Below are the code and all the weights of a small trained network. Each question names an input and a class and asks about switching units off, where a switched-off unit gives its printed mean instead of its output.

import numpy as np


def w(rows, s, z=0):
    codes = np.array(rows[::2]) - 128.0
    scale = np.full(codes.shape[1], s)
    scale[-1] = z or s
    return codes * scale


def norm(h):
    return h / np.sqrt((h * h).mean(-1, keepdims=True) + 1e-5)


def f(y):
    return y / 2 * (1 + np.tanh(0.7978845608 * (y + 0.044715 * y**3)))


def log_softmax(a):
    a = a - a.max(-1, keepdims=True)
    return a - np.log(np.exp(a).sum(-1, keepdims=True))


def net(x, mask):
    res = np.array(x, float).reshape(1, 8) / 4 @ E
    u = 0
    for l in range(4):
        y = f(norm(res) @ A[l][:, :-1].T + A[l][:, -1])
        res = res + np.where(mask[u : u + 3], y, B[l][:, -1]) @ B[l][:, :-1]
        u += 3
    return log_softmax(norm(res)[-1] @ U[:, :-1].T + U[:, -1])


A, B = {}, {}
E = w([
[184,60,190,162,121,82],'x0',
[140,108,150,20,66,148],'x1',
[53,104,111,38,201,195],'x2',
[109,102,177,129,180,75],'x3',
[112,164,27,168,41,132],'x4',
[178,142,152,148,104,231],'x5',
[128,2,96,135,109,139],'x6',
[87,110,90,80,134,132],'x7',
],0.0066)
A[0] = w([
[4,16,36,27,11,57,91],'0.n1',
[151,74,175,186,206,2,239],'0.n2',
[154,113,128,133,144,167,5],'0.n3',
],0.0034,0.0024)
B[0] = w([
[53,136,118,89,111,65,196],'0.n1',
[181,57,246,175,90,56,255],'0.n2',
[133,2,163,214,117,178,85],'0.n3',
],0.0069,0.0025)
A[1] = w([
[151,254,151,167,204,176,58],'1.n1',
[94,104,14,248,64,171,132],'1.n2',
[165,196,209,188,182,181,3],'1.n3',
],0.0042,0.0037)
B[1] = w([
[72,250,110,103,168,240,164],'1.n1',
[175,23,54,176,142,49,254],'1.n2',
[2,66,55,149,54,95,110],'1.n3',
],0.0099,0.0014)
A[2] = w([
[163,205,107,125,165,94,62],'2.n1',
[120,157,150,104,151,126,3],'2.n2',
[139,58,153,75,245,194,11],'2.n3',
],0.011,0.0026)
B[2] = w([
[90,144,141,164,145,206,177],'2.n1',
[104,52,76,179,155,155,132],'2.n2',
[23,111,199,159,5,220,253],'2.n3',
],0.012,0.0038)
A[3] = w([
[162,67,33,207,36,101,7],'3.n1',
[230,171,64,139,166,80,20],'3.n2',
[119,254,59,140,204,218,16],'3.n3',
],0.0067,0.0021)
B[3] = w([
[232,138,1,172,174,168,219],'3.n1',
[47,63,177,94,54,228,151],'3.n2',
[53,198,88,174,230,99,252],'3.n3',
],0.012,0.0032)
U = w([
[64,114,212,119,60,215,200],'0',
[238,127,23,223,130,127,146],'1',
[67,242,92,196,192,170,143],'2',
[99,133,82,10,120,75,94],'3',
[225,191,147,110,55,190,4],'4',
[216,128,253,222,155,17,114],'5',
],0.013,0.0035)

Each question gives the input, the list of numbers given to net, and the class t.
The units are the neurons (one row each of A and B). Each row of codes is followed by its name. A weight is (code - 128) times the scale printed after its matrix; where a second scale follows, it is the last column's (A, B and U).
mask holds one flag per neuron, layer by layer. A switched-off neuron (its flag False) gives its mean, the last column of its row in B, instead of its output. The means were averaged over made-up inputs and are rounded, as every weight is.
A unit's drop is (log p(t) with every unit on - log p(t) with that unit switched off) / (log p(t) with every unit on - log p(t) with every unit switched off).
The circuit of an input: a set's keep is (log p(t) with only the set's units on - log p(t) with every unit switched off) / (log p(t) with every unit on - log p(t) with every unit switched off). Starting from all 12 units, units are removed one at a time, each time the one whose removal leaves the highest keep (on an exact tie, the one counted first), for as long as the keep stays at least 0.8.
units of the circuit, in order: the units of the circuit, biggest drop first
top k neurons: the k neurons with the biggest drops, biggest first
top k neurons in layer l: the k neurons of layer l with the biggest drops, biggest first
drop of u: that unit's drop, to one decimal
input [5,2,-3,-1,0,3,1,6], class 1: units of the circuit, in order => [3.n1]
input [7,5,5,-4,3,-3,-4,-8], class 4: units of the circuit, in order => [2.n3 3.n3]
input [3,5,-6,-5,-5,7,8,7], class 1: top 3 neurons => [1.n1 3.n1 3.n2]
input [2,1,5,0,4,0,2,5], class 3: units of the circuit, in order => [0.n1 2.n3]
input [8,3,4,-7,3,-7,0,-8], class 5: top 2 neurons in layer 0 => [0.n2 0.n1]
input [-7,-6,-7,2,2,-5,1,5], class 1: units of the circuit, in order => [1.n2 3.n1]
input [-1,6,-2,-6,1,1,3,5], class 3: top 3 neurons => [0.n1 2.n2 0.n2]
input [-6,-6,-3,5,-6,-4,7,5], class 5: top 2 neurons => [0.n2 1.n1]
input [-1,-7,4,-7,-8,7,-2,5], class 0: top 3 neurons => [2.n3 3.n1 0.n3]
input [8,8,0,8,7,1,2,4], class 3: top 3 neurons => [0.n1 2.n3 1.n2]
input [4,-3,7,1,0,1,-7,7], class 0: top 2 neurons => [2.n3 3.n1]
input [0,6,7,6,1,-7,-2,-3], class 0: top 2 neurons in layer 1 => [1.n3 1.n2]
input [0,-6,-1,5,-5,8,-5,-6], class 2: top 2 neurons in layer 1 => [1.n1 1.n2]
input [-6,6,-6,0,7,5,-8,-5], class 2: top neuron in layer 3 => [3.n3]
input [-5,-2,8,8,2,5,0,1], class 0: drop of 2.n3 => 2.1
input [-7,6,-3,-8,-8,-6,6,-6], class 3: top 2 neurons in layer 2 => [2.n3 2.n1]
input [-3,2,-4,-6,-3,5,-2,-8], class 2: drop of 1.n1 => 0.2
input [-2,-6,-1,8,-5,-5,-2,8], class 5: drop of 0.n2 => 1.2
